Here is a tiny trained network, its code and every weight. The questions are about switching its units off for an input and a class, where a switched-off unit gives its printed mean instead of its output.

import numpy as np


def w(rows, s, z=0):
    codes = np.array(rows[::2]) - 128.0
    scale = np.full(codes.shape[1], s)
    scale[-1] = z or s
    return codes * scale


def norm(h):
    return h / np.sqrt((h * h).mean(-1, keepdims=True) + 1e-5)


def f(y):
    return y / 2 * (1 + np.tanh(0.7978845608 * (y + 0.044715 * y**3)))


def log_softmax(a):
    a = a - a.max(-1, keepdims=True)
    return a - np.log(np.exp(a).sum(-1, keepdims=True))


def net(x, mask):
    res = np.array(x, float).reshape(1, 8) / 4 @ E
    u = 0
    for l in range(2):
        y = f(norm(res) @ A[l][:, :-1].T + A[l][:, -1])
        res = res + np.where(mask[u : u + 6], y, B[l][:, -1]) @ B[l][:, :-1]
        u += 6
    return log_softmax(norm(res)[-1] @ U[:, :-1].T + U[:, -1])


A, B = {}, {}
E = w([
[132,96,109,129,91,169,141,116,116,134,76],'x0',
[109,94,88,124,172,180,116,126,195,154,220],'x1',
[170,157,164,73,74,123,103,127,103,74,190],'x2',
[86,148,138,158,131,165,194,222,145,107,188],'x3',
[201,106,86,107,127,166,71,77,131,194,49],'x4',
[105,200,102,223,107,115,116,205,166,111,181],'x5',
[130,128,112,111,157,165,141,4,105,165,89],'x6',
[183,65,102,185,157,64,223,85,52,98,201],'x7',
],0.0023)
A[0] = w([
[118,77,104,184,150,124,207,121,53,110,187,161],'L0N1',
[152,161,181,37,136,61,45,66,137,149,2,101],'L0N2',
[203,127,124,105,103,100,24,157,113,171,72,70],'L0N3',
[64,166,169,61,102,134,44,63,141,192,56,42],'L0N4',
[127,161,200,12,51,200,55,126,136,52,178,61],'L0N5',
[108,110,51,164,74,195,73,137,217,200,47,7],'L0N6',
],0.0033,0.0018)
B[0] = w([
[166,108,165,151,89,160,115,138,84,213,14,223],'L0N1',
[105,93,183,126,88,142,173,143,57,151,120,252],'L0N2',
[96,92,169,39,104,115,107,142,67,208,74,169],'L0N3',
[140,42,204,38,71,104,168,121,105,122,91,205],'L0N4',
[89,71,157,103,123,154,33,107,144,178,51,210],'L0N5',
[128,171,141,181,212,156,125,44,185,3,244,199],'L0N6',
],0.0043,0.0023)
A[1] = w([
[173,165,168,37,36,98,3,191,148,29,148,71],'L1N1',
[67,100,161,35,115,158,101,136,121,165,58,209],'L1N2',
[62,191,156,164,76,90,89,218,184,87,142,208],'L1N3',
[64,133,165,20,78,114,48,101,146,114,59,88],'L1N4',
[125,190,207,137,149,117,95,65,124,100,134,252],'L1N5',
[145,55,96,110,200,171,124,15,151,163,60,171],'L1N6',
],0.0044,0.0012)
B[1] = w([
[70,56,157,73,147,210,178,128,190,207,111,210],'L1N1',
[141,80,177,133,68,122,134,161,138,203,98,253],'L1N2',
[99,191,97,149,253,203,115,56,166,73,220,220],'L1N3',
[129,50,198,86,121,157,140,181,127,221,85,243],'L1N4',
[124,151,62,183,120,171,227,220,92,144,118,164],'L1N5',
[49,185,129,99,180,162,78,203,222,96,215,242],'L1N6',
],0.0046,0.0041)
U = w([
[220,123,127,225,24,14,214,149,31,86,32,120],'0',
[45,247,67,179,237,184,134,116,237,13,253,200],'1',
[132,115,41,43,97,20,29,43,201,59,144,3],'2',
[58,25,247,16,100,198,123,183,206,235,76,213],'3',
],0.0053,0.0041)

Each question gives the input, the list of numbers given to net, and the class t.
The units are the neurons (one row each of A and B). Each row of codes is followed by its name. A weight is (code - 128) times the scale printed after its matrix; where a second scale follows, it is the last column's (A, B and U).
mask holds one flag per neuron, layer by layer. A switched-off neuron (its flag False) gives its mean, the last column of its row in B, instead of its output. The means were averaged over made-up inputs and are rounded, as every weight is.
A unit's drop is (log p(t) with every unit on - log p(t) with that unit switched off) / (log p(t) with every unit on - log p(t) with every unit switched off).
The circuit of an input: a set's keep is (log p(t) with only the set's units on - log p(t) with every unit switched off) / (log p(t) with every unit on - log p(t) with every unit switched off). Starting from all 12 units, units are removed one at a time, each time the one whose removal leaves the highest keep (on an exact tie, the one counted first), for as long as the keep stays at least 0.8.
circuit, biggest first: the units of the circuit, biggest drop first
k most important neurons: the k neurons with the biggest drops, biggest first
top k neurons in layer l: the k neurons of layer l with the biggest drops, biggest first
drop of u: that unit's drop, to one decimal
input [2,-1,1,-2,8,7,-7,5], class 0: top 2 neurons in layer 0	[L0N3, L0N6]
input [8,1,1,3,2,-7,8,8], class 1: top 2 neurons in layer 1	[L1N6, L1N4]
input [4,-6,8,8,-8,-6,-7,8], class 0: circuit, biggest first	[L1N6, L1N4]
input [4,-1,-7,-4,-8,6,-8,2], class 1: circuit, biggest first	[L1N3]
input [-3,2,-6,-4,-4,0,-8,6], class 0: 2 most important neurons	[L0N1, L1N6]
input [2,-7,-3,-2,-1,-8,0,4], class 0: 2 most important neurons	[L1N1, L0N5]
input [1,-3,3,2,-5,1,4,0], class 1: 4 most important neurons	[L0N4, L0N3, L0N2, L1N3]
input [4,-1,-4,3,1,3,1,3], class 1: top 2 neurons in layer 0	[L0N2, L0N4]
input [-7,2,-3,4,4,5,0,6], class 0: 3 most important neurons	[L1N6, L0N1, L1N3]
input [4,-4,-5,2,-8,-6,4,7], class 0: top 2 neurons in layer 0	[L0N5, L0N1]
input [3,1,-1,-6,-2,7,-5,7], class 0: 2 most important neurons	[L0N1, L1N6]
input [5,-7,0,0,3,5,-7,0], class 1: 3 most important neurons	[L1N3, L0N4, L0N5]
input [4,8,-3,1,-5,-7,8,5], class 1: 2 most important neurons	[L1N6, L1N4]
input [4,-2,-8,-5,8,7,1,6], class 1: most important neuron	[L1N6]
input [-4,-6,-3,-2,1,2,-3,1], class 0: top 3 neurons in layer 0	[L0N5, L0N6, L0N4]
input [2,-4,-2,2,-8,0,2,-4], class 1: 2 most important neurons	[L1N3, L0N3]
input [-2,-6,8,-3,4,-3,7,8], class 0: drop of L1N1	0.3
